Below are the code and all the weights of a small trained network. Each question names an input and a target symbol and asks about switching units off, where a switched-off unit gives its printed mean instead of its output.

import numpy as np


def w(rows, s, z=0):
    codes = np.array(rows[::2]) - 128.0
    scale = np.full(codes.shape[1], s)
    scale[-1] = z or s
    return codes * scale


def norm(h):
    return h / np.sqrt((h * h).mean(-1, keepdims=True) + 1e-5)


def f(y):
    return y / 2 * (1 + np.tanh(0.7978845608 * (y + 0.044715 * y**3)))


def softmax(a):
    e = np.exp(a - a.max(-1, keepdims=True))
    return e / e.sum(-1, keepdims=True)


def log_softmax(a):
    a = a - a.max(-1, keepdims=True)
    return a - np.log(np.exp(a).sum(-1, keepdims=True))


def net(x, mask):
    ids = ['ΛΠγδεζηθξτ'.index(c) for c in x.split()]
    T = len(ids)
    res = E[ids] + P[:T]
    r = norm(res)
    for j in range(2):
        rows = slice(2 * j, 2 * j + 2)
        q, k, v = (r @ M[0][rows].T for M in (Q, K, V))
        z = softmax(np.where(np.tri(T) > 0, q @ k.T / 2**0.5, -1e9)) @ v
        o = O[0][rows]
        res = res + np.where(mask[j], z, o[:, -1]) @ o[:, :-1]
    y = f(norm(res) @ A[0][:, :-1].T + A[0][:, -1])
    res = res + np.where(mask[2:26], y, B[0][:, -1]) @ B[0][:, :-1]
    return log_softmax(norm(res)[-1] @ U[:, :-1].T + U[:, -1])


Q, K, V, O, A, B = {}, {}, {}, {}, {}, {}
E = w([
[132,49,100,121,113,151,181,154,145,186,157,193],'Λ',
[6,125,126,149,167,117,136,88,88,158,137,157],'Π',
[128,130,135,189,109,165,155,180,111,88,132,138],'γ',
[155,169,151,116,206,126,181,141,91,86,199,164],'δ',
[150,141,166,86,89,139,97,152,37,162,169,99],'ε',
[70,148,176,161,142,85,139,157,197,142,140,113],'ζ',
[131,145,208,185,127,129,138,177,82,137,66,203],'η',
[98,100,187,145,125,93,207,109,91,99,136,55],'θ',
[115,156,45,84,88,108,155,104,68,76,156,99],'ξ',
[119,95,107,179,160,107,111,193,113,114,157,112],'τ',
],0.018)
P = w([
[189,138,127,171,69,42,103,2,67,122,137,147],'0',
[141,200,40,233,126,116,194,118,69,225,175,60],'1',
[127,155,95,234,139,64,184,164,10,234,192,98],'2',
[131,127,98,206,155,70,203,187,38,234,176,80],'3',
[35,25,201,123,117,160,101,167,70,75,180,139],'4',
[25,70,188,94,110,164,128,203,68,98,171,125],'5',
[15,77,177,84,114,159,144,225,77,95,140,137],'6',
[5,89,167,49,129,153,189,236,70,130,156,152],'7',
[7,82,195,86,124,175,169,231,68,117,181,139],'8',
],0.0076)
Q[0] = w([
[103,135,82,153,127,105,153,145,134,131,143,97],'H0',
[200,145,57,89,150,127,60,7,254,108,107,90],'H0',
[126,129,123,128,131,137,130,137,127,130,125,120],'H1',
[132,124,123,133,131,132,122,125,129,117,126,126],'H1',
],0.073)
K[0] = w([
[150,131,144,136,104,139,117,102,146,92,102,163],'H0',
[36,134,105,126,136,217,162,255,108,232,130,70],'H0',
[118,131,137,109,122,112,138,133,123,129,127,135],'H1',
[122,134,127,124,129,132,137,134,128,134,130,124],'H1',
],0.063)
V[0] = w([
[136,159,172,142,68,138,143,135,127,61,105,29],'H0',
[93,174,197,171,91,196,136,114,124,102,134,186],'H0',
[249,119,165,106,176,174,154,134,93,97,146,115],'H1',
[122,147,95,139,75,188,79,196,48,150,104,154],'H1',
],0.021)
O[0] = w([
[60,248,40,155,109,104,155,225,52,160,51,97,184],'H0',
[104,188,86,244,123,252,100,126,110,186,204,62,116],'H0',
[175,123,121,82,247,179,193,198,176,168,96,121,254],'H1',
[155,74,81,140,177,139,1,80,134,72,18,95,227],'H1',
],0.0072,0.0044)
A[0] = w([
[81,161,116,76,102,134,103,141,145,122,128,123,111],'N0',
[173,121,113,131,147,134,106,111,148,112,136,147,124],'N1',
[92,107,137,109,121,199,107,127,154,102,164,114,89],'N2',
[129,141,116,128,133,150,125,114,74,46,155,164,65],'N3',
[149,161,81,117,158,66,130,62,109,141,146,108,171],'N4',
[46,138,108,105,184,121,129,58,134,152,146,166,82],'N5',
[125,141,177,168,107,122,111,146,108,153,139,174,93],'N6',
[97,129,116,129,131,147,117,161,113,113,105,124,77],'N7',
[126,111,98,119,102,97,59,141,144,143,150,115,132],'N8',
[145,135,162,46,72,150,87,155,93,168,160,110,127],'N9',
[125,103,131,104,119,96,144,143,143,115,124,126,157],'N10',
[149,86,115,160,101,139,137,114,132,181,131,162,188],'N11',
[88,182,172,131,136,96,84,147,254,140,113,101,144],'N12',
[66,80,150,90,138,170,124,151,139,101,130,115,101],'N13',
[190,114,141,139,95,136,113,118,160,131,162,119,21],'N14',
[126,107,102,137,126,101,169,126,153,98,175,141,121],'N15',
[162,141,111,102,163,154,108,155,139,116,132,166,90],'N16',
[124,103,119,135,114,130,136,69,124,125,79,88,140],'N17',
[169,143,97,142,112,86,156,106,130,137,97,161,57],'N18',
[129,91,18,72,77,174,164,97,143,122,145,140,153],'N19',
[107,93,128,129,122,127,136,168,115,112,150,96,122],'N20',
[136,131,117,132,169,123,129,87,145,148,89,87,114],'N21',
[97,118,148,61,105,157,118,147,172,81,124,146,1],'N22',
[129,96,73,152,63,129,140,131,154,116,107,168,120],'N23',
],0.023,0.0055)
B[0] = w([
[94,83,175,109,131,157,130,90,72,73,161,144,144],'N0',
[153,113,104,132,108,195,113,199,106,125,122,86,171],'N1',
[137,177,228,121,126,146,204,160,110,54,65,233,193],'N2',
[108,170,94,136,97,145,73,226,166,137,149,210,172],'N3',
[154,181,144,90,143,58,107,148,205,82,102,136,177],'N4',
[95,149,77,143,183,158,95,126,119,166,102,202,140],'N5',
[125,81,217,157,158,110,101,137,208,114,101,152,166],'N6',
[181,77,209,27,95,131,117,110,142,102,166,128,197],'N7',
[71,50,146,146,182,134,89,158,167,184,68,120,174],'N8',
[145,112,82,53,95,113,86,150,217,137,117,59,159],'N9',
[92,114,70,182,117,185,156,135,110,56,66,107,255],'N10',
[129,129,150,98,164,133,180,115,60,172,126,94,161],'N11',
[122,90,150,174,114,178,39,115,247,109,195,154,124],'N12',
[105,128,62,52,115,98,98,243,102,159,142,85,235],'N13',
[22,167,53,70,154,141,114,71,131,248,108,164,137],'N14',
[59,120,101,134,131,77,151,133,112,83,202,114,208],'N15',
[154,154,105,119,165,189,105,183,164,136,101,171,193],'N16',
[140,123,117,113,52,128,121,46,89,95,108,92,172],'N17',
[162,118,79,168,164,172,127,140,133,55,150,109,159],'N18',
[135,73,173,96,200,207,117,109,173,54,137,96,134],'N19',
[99,101,166,81,98,112,80,166,113,99,191,187,227],'N20',
[181,106,174,119,70,55,139,137,113,187,140,172,165],'N21',
[171,41,203,246,171,60,178,171,89,173,155,95,188],'N22',
[103,52,78,149,130,175,133,60,128,186,120,138,149],'N23',
],0.017,0.0095)
U = w([
[124,44,117,97,174,205,203,121,107,195,181,109,49],'Λ',
[19,143,76,124,132,123,92,58,78,226,68,227,123],'Π',
[154,182,94,209,71,231,65,101,38,163,152,81,83],'γ',
[153,214,95,114,172,119,180,230,136,135,185,167,138],'δ',
[201,141,105,67,66,141,20,147,128,226,114,61,254],'ε',
[69,111,179,195,76,119,88,95,217,152,206,150,39],'ζ',
[221,118,254,188,120,130,130,129,85,152,30,167,21],'η',
[68,161,183,115,25,46,218,104,50,106,177,87,44],'θ',
[79,122,101,106,121,192,74,131,119,14,89,132,195],'ξ',
[118,106,22,204,148,86,93,149,132,81,90,71,228],'τ',
],0.0053,0.0013)

Each question gives the input, a string of symbols that net reads in full, and the target symbol t.
The units are the heads (2 rows each of Q, K, V and O) and the neurons (one row each of A and B). Each row of codes is followed by its name. A weight is (code - 128) times the scale printed after its matrix; where a second scale follows, it is the last column's (O, A, B and U).
mask holds one flag per unit, heads first, then neurons. A switched-off unit (its flag False) gives its mean, the last column of its rows in O or B, instead of its output. The means were averaged over made-up inputs and are rounded, as every weight is.
A unit's drop is (log p(t) with every unit on - log p(t) with that unit switched off) / (log p(t) with every unit on - log p(t) with every unit switched off).
The circuit of an input: a set's keep is (log p(t) with only the set's units on - log p(t) with every unit switched off) / (log p(t) with every unit on - log p(t) with every unit switched off). Starting from the 12 units with the biggest drops (on a tie, the unit counted first), units are removed one at a time, each time the one whose removal leaves the highest keep (on an exact tie, the one counted first), for as long as the keep stays at least 0.8.
units of the circuit, in order: the units of the circuit, biggest drop first
top k neurons: the k neurons with the biggest drops, biggest first
which heads matter: for each layer, one digit per head in row order, 1 if its drop is at least 0.15 and else 0, layers parted by /
input θ τ τ τ Π η δ, target θ: which heads matter -> 10
input ζ τ ε Π, target ζ: which heads matter -> 01
input Π ε τ θ, target Π: units of the circuit, in order -> (N14; H0)
input θ δ ε, target θ: which heads matter -> 11
input γ δ τ γ, target γ: units of the circuit, in order -> (H0)
input τ τ τ ε, target τ: units of the circuit, in order -> (H0; N10; N7; N2)
input τ θ τ δ, target τ: which heads matter -> 10
input θ δ Π ζ, target θ: which heads matter -> 11
input Λ τ ξ δ, target Λ: units of the circuit, in order -> (H0; N14)
input Π γ δ ε ζ τ, target Π: which heads matter -> 11
input Λ η τ, target Λ: units of the circuit, in order -> (H0; N11)
input δ ξ Λ, target Λ: units of the circuit, in order -> (N11; N19)
input ε τ τ ζ, target ε: which heads matter -> 01
input ζ η Λ τ, target ζ: units of the circuit, in order -> (H1; N6)
input Π γ τ τ δ τ Π, target Π: which heads matter -> 01
input ε τ ζ τ, target ε: units of the circuit, in order -> (H1; N10; N15)
input θ θ θ τ θ, target θ: which heads matter -> 10
input Π θ η, target Π: which heads matter -> 11
input δ τ τ ζ, target ζ: which heads matter -> 00
input γ Λ δ Π τ τ τ δ, target γ: which heads matter -> 10
input Λ τ τ Λ δ δ τ Λ, target Λ: top neuron -> (N14)
input γ θ δ ε, target ε: top 3 neurons -> (N7; N10; N2)
input γ τ ζ, target ε: top 2 neurons -> (N7; N10)
